Small tables with named rows and columns. After each table, cells are looked up by row and column.

kol
cols = gedu, sal, zetoka, kav, dap, vanekil
tis: [4751, 5761, 4888, 4688, 4765, 4797]
sor: [4708, 7827, 4008, 4610, 4787, 4767]
fav: [4870, 2296, 3700, 4531, 4741, 4757]
didoze: [4797, 2773, 4081, 4418, 4727, 4705]
vep: [4743, 7720, 4571, 4703, 4795, 4839]
dus: [4740, 3878, 5481, 4403, 4728, 4753]
maran: [4768, 3259, 5295, 4204, 4723, 4759]

What is the dap of vep in kol? 4795
What is the kav of didoze in kol? 4418
What is the vanekil of didoze in kol? 4705
What is the kav of vep in kol? 4703
What is the gedu of maran in kol? 4768
What is the gedu of didoze in kol? 4797
What is the kav of fav in kol? 4531

keguk.csv
,mip,zim,siti,sibenim,banizek
soture,175,180,46,210,32
pud,128,160,168,161,191
ked,76,196,134,190,126
vap,253,168,154,251,113
topazag,188,121,131,98,86
kipa,131,223,181,205,115
rut,81,149,135,175,88
zet,161,165,205,193,145
fal,123,168,198,217,133
dokeb,129,135,163,100,187
kone,235,210,125,135,200
ravona,201,173,83,175,127
lebil,177,139,133,92,130
zab,75,189,168,155,61

banizek of pud = 191
banizek of fal = 133
siti of zet = 205
zim of vap = 168
sibenim of ravona = 175
siti of zab = 168
sibenim of pud = 161
siti of rut = 135
sibenim of dokeb = 100
mip of rut = 81
Which row has the largest zim? kipa

naruta =
	feveta	vom	turumar	ruv	tukaru	miz	tet
lokob	38003	32199	25626	50900	31497	54337	48077
dit	64943	79431	73825	31265	37830	36917	46139
favel	48740	53393	63350	50615	43252	62909	44614
gel	46747	51375	75827	6078	14802	7796	41252

What is the turumar of gel in naruta? 75827
What is the tukaru of favel in naruta? 43252
What is the feveta of favel in naruta? 48740
What is the tukaru of dit in naruta? 37830
What is the ruv of favel in naruta? 50615
What is the miz of dit in naruta? 36917
Which row has the largest feveta? dit

fekosa =
columns: tar, gulo, tufut, lupi, kupe, niliv, sim
dopin: [0.13, -0.08, -0.41, -0.17, -0.15, 0.16, -0.10]
fufab: [-0.14, -0.13, -0.22, -0.04, -0.23, 0.30, -0.66]
tak: [-0.03, -0.05, -0.02, 0.01, 0.06, 0.11, -0.30]
nul: [-0.06, 0.17, 0.43, -0.23, -0.10, -0.30, -0.21]
zesu: [0.17, -0.05, -0.14, 0.00, -0.63, 0.16, -0.11]
fab: [0.51, -0.06, -0.02, 0.09, -0.36, 0.29, 0.27]
pivogu: [-0.41, -0.09, -0.15, 0.22, -0.25, -0.19, 0.00]
retuted: [-0.34, -0.16, -0.91, 0.13, -0.24, -0.23, 0.36]
pirop: [-0.39, -0.35, -0.92, 0.28, -0.21, 0.15, 0.14]

tak, gulo: -0.05
pivogu, tufut: -0.15
fufab, tar: -0.14
zesu, tar: 0.17
retuted, tufut: -0.91
pivogu, sim: 0.00
retuted, gulo: -0.16
zesu, gulo: -0.05

Table kan
	rik	tig	tef	mesilag	veb	zekupez	difazas	meruva	lunop	sagus
zusasul	65794	50329	23434	47764	37622	19781	42384	33768	51905	24736
biki	62590	60976	29728	59285	18746	62435	58887	19972	36732	67748
kekan	24210	44799	52292	81802	33165	70172	69359	39861	70213	41669
daf	42543	25008	82442	77158	57818	43499	38214	32137	18723	36955
vetabon	52323	28187	48255	71006	69630	46219	34909	25164	64572	67489
rubot	29126	71415	32212	36958	63643	67941	40164	41808	57557	27868
gem	26648	42673	32972	60759	24555	43411	61026	43120	53272	38009
bon	41431	61639	66956	50424	14792	49707	68175	51614	31925	37897
kemasa	68557	19039	39359	35591	30055	60715	54661	56175	42166	23898
vap	51102	69850	64815	64280	49754	36614	31495	36028	31719	30826

What is the tig of zusasul in kan? 50329
What is the meruva of vap in kan? 36028
What is the tef of kekan in kan? 52292
What is the sagus of kekan in kan? 41669
What is the mesilag of gem in kan? 60759
What is the zekupez of gem in kan? 43411
What is the tig of kemasa in kan? 19039
What is the mesilag of bon in kan? 50424
What is the meruva of zusasul in kan? 33768
What is the meruva of rubot in kan? 41808

